Below is a small trained network, with its code and all its weights. Each question gives an input and a target symbol and asks what happens when units are switched off, that is, made to give their printed mean instead of their output.

import numpy as np


def w(rows, s, z=0):
    codes = np.array(rows[::2]) - 128.0
    scale = np.full(codes.shape[1], s)
    scale[-1] = z or s
    return codes * scale


def f(y):
    return np.maximum(y, 0)


def softmax(a):
    e = np.exp(a - a.max(-1, keepdims=True))
    return e / e.sum(-1, keepdims=True)


def log_softmax(a):
    a = a - a.max(-1, keepdims=True)
    return a - np.log(np.exp(a).sum(-1, keepdims=True))


def net(x, mask):
    ids = ['ΔΘΞΣΦΨαβγεζηλμτω'.index(c) for c in x.split()]
    T = len(ids)
    res = E[ids] + P[:T]
    u = 0
    for l in range(2):
        q, k, v = (res @ M[l].T for M in (Q, K, V))
        z = softmax(np.where(np.tri(T) > 0, q @ k.T / 3**0.5, -1e9)) @ v
        res = res + np.where(mask[u], z, O[l][:, -1]) @ O[l][:, :-1]
        u += 1
        y = f(res @ A[l][:, :-1].T + A[l][:, -1])
        res = res + np.where(mask[u : u + 4], y, B[l][:, -1]) @ B[l][:, :-1]
        u += 4
    return log_softmax(res[-1] @ U[:, :-1].T + U[:, -1])


Q, K, V, O, A, B = {}, {}, {}, {}, {}, {}
E = w([
[183,71,55],'Δ',
[140,110,145],'Θ',
[105,132,118],'Ξ',
[131,92,140],'Σ',
[127,88,136],'Φ',
[45,77,167],'Ψ',
[170,126,139],'α',
[250,180,112],'β',
[126,94,160],'γ',
[112,123,92],'ε',
[142,153,190],'ζ',
[102,117,119],'η',
[86,142,165],'λ',
[140,27,80],'μ',
[150,70,144],'τ',
[178,251,155],'ω',
],0.019)
P = w([
[9,88,175],'0',
[189,64,252],'1',
[99,28,209],'2',
[141,55,213],'3',
[187,124,209],'4',
[196,133,207],'5',
[206,144,209],'6',
[219,154,203],'7',
[161,111,190],'8',
[191,140,195],'9',
[158,107,186],'10',
[145,103,176],'11',
],0.0046)
Q[0] = w([
[36,136,254],'0.h0',
[233,106,198],'0.h0',
[8,244,116],'0.h0',
],0.0061)
K[0] = w([
[101,136,195],'0.h0',
[154,244,119],'0.h0',
[53,93,120],'0.h0',
],0.012)
V[0] = w([
[77,202,138],'0.h0',
[228,93,216],'0.h0',
[2,242,72],'0.h0',
],0.0078)
O[0] = w([
[187,103,182,93],'0.h0',
[60,51,140,245],'0.h0',
[254,159,187,1],'0.h0',
],0.0088,0.0043)
A[0] = w([
[64,116,195,253],'0.n0',
[47,126,176,182],'0.n1',
[142,249,101,180],'0.n2',
[165,135,101,93],'0.n3',
],0.013,0.0031)
B[0] = w([
[254,234,223,254],'0.n0',
[156,157,96,243],'0.n1',
[238,19,212,145],'0.n2',
[62,41,3,130],'0.n3',
],0.0073,0.01)
Q[1] = w([
[253,121,155],'1.h0',
[139,54,160],'1.h0',
[35,80,148],'1.h0',
],0.008)
K[1] = w([
[56,254,129],'1.h0',
[58,152,114],'1.h0',
[156,167,39],'1.h0',
],0.007)
V[1] = w([
[176,190,66],'1.h0',
[61,104,110],'1.h0',
[255,189,41],'1.h0',
],0.0095)
O[1] = w([
[30,107,191,143],'1.h0',
[123,122,167,2],'1.h0',
[7,140,180,202],'1.h0',
],0.013,0.0062)
A[1] = w([
[32,139,133,254],'1.n0',
[167,84,101,100],'1.n1',
[126,245,109,91],'1.n2',
[84,37,79,100],'1.n3',
],0.011,0.0038)
B[1] = w([
[142,2,80,254],'1.n0',
[56,123,141,148],'1.n1',
[7,156,111,221],'1.n2',
[57,238,99,183],'1.n3',
],0.013,0.0063)
U = w([
[118,85,146,160],'Δ',
[138,138,73,118],'Θ',
[108,89,117,102],'Ξ',
[133,111,126,26],'Σ',
[99,224,191,118],'Φ',
[78,161,113,186],'Ψ',
[183,119,212,174],'α',
[130,110,142,77],'β',
[148,121,130,69],'γ',
[170,129,140,254],'ε',
[103,4,160,201],'ζ',
[117,66,98,130],'η',
[98,138,146,98],'λ',
[132,133,132,68],'μ',
[104,176,73,55],'τ',
[143,140,81,119],'ω',
],0.011,0.0059)

Each question gives the input, a string of symbols that net reads in full, and the target symbol t.
The units are the heads (3 rows each of Q, K, V and O) and the neurons (one row each of A and B). Each row of codes is followed by its name. A weight is (code - 128) times the scale printed after its matrix; where a second scale follows, it is the last column's (O, A, B and U).
mask holds one flag per unit, layer by layer, with each layer's heads first. A switched-off unit (its flag False) gives its mean, the last column of its rows in O or B, instead of its output. The means were averaged over made-up inputs and are rounded, as every weight is.
A unit's drop is (log p(t) with every unit on - log p(t) with that unit switched off) / (log p(t) with every unit on - log p(t) with every unit switched off).
The circuit of an input: a set's keep is (log p(t) with only the set's units on - log p(t) with every unit switched off) / (log p(t) with every unit on - log p(t) with every unit switched off). Starting from all 10 units, units are removed one at a time, each time the one whose removal leaves the highest keep (on an exact tie, the one counted first), for as long as the keep stays at least 0.8.
circuit, biggest first: the units of the circuit, biggest drop first
most important unit: the unit with the biggest drop
top k neurons: the k neurons with the biggest drops, biggest first
top k neurons in layer l: the k neurons of layer l with the biggest drops, biggest first
drop of u: that unit's drop, to one decimal
input μ Φ η ω Θ, target α: circuit, biggest first	[0.h0 1.n2 0.n2 1.h0]
input Φ ε ε γ η λ τ Δ, target Ψ: most important unit	1.n3
input Σ ε ε Δ Ξ μ λ Φ α, target ζ: circuit, biggest first	[1.n3 0.n0]
input Σ ω Ψ ε Σ μ, target Ψ: circuit, biggest first	[1.n3 0.n0]
input ε μ τ Δ ε ω Σ γ ζ, target Φ: top 4 neurons	[1.n0 0.n2 0.n0 1.n2]
input τ Δ ζ, target Φ: circuit, biggest first	[0.n0 1.n0]
input ε Ξ λ μ ω τ ε ε τ, target α: top 3 neurons	[0.n2 1.n0 1.n2]
input η μ Φ Δ λ ε λ ε ε β Ξ, target ζ: circuit, biggest first	[1.n0 1.h0]
input Φ Δ β ω Σ α Φ ω λ, target Φ: top 2 neurons	[0.n0 0.n2]
input ε ε ω β ε ε Ξ ε Ξ, target ζ: circuit, biggest first	[1.h0 1.n0]
input ε ε ε μ ε α ω β ω Ξ τ, target α: circuit, biggest first	[0.n0 1.n0 0.h0 1.n2]
input ε Σ λ, target Φ: top 2 neurons	[0.n0 1.n2]
input Ξ ε Φ Ψ Δ Ξ τ λ α, target ζ: top 2 neurons	[0.n0 1.n3]
input ε ε β, target ζ: circuit, biggest first	[1.n0 0.h0 1.h0]
input ε Σ ε Ξ Δ, target τ: top 2 neurons	[1.n3 0.n0]
input Ξ Θ γ, target Φ: top 2 neurons	[0.n0 1.n0]
input ω Σ Ξ Φ, target α: top 2 neurons	[0.n2 1.n0]
input λ μ ω ω ε Φ η Φ, target α: top 2 neurons in layer 0	[0.n2 0.n1]
input ε β β Δ ε α β ε, target ζ: top 3 neurons	[1.n0 1.n3 0.n2]
input μ λ ε η ω Θ Θ, target α: circuit, biggest first	[0.h0 1.n2]
input Δ η Θ β μ, target Ψ: top neuron in layer 0	[0.n1]
input μ ε μ Δ, target τ: top neuron in layer 0	[0.n0]
input λ ε λ Φ Δ ε ε, target ζ: drop of 1.n0	0.6
input Ξ ε λ Δ β λ η, target ζ: drop of 1.n0	0.6
input ε Ψ β, target ζ: drop of 1.n0	0.6
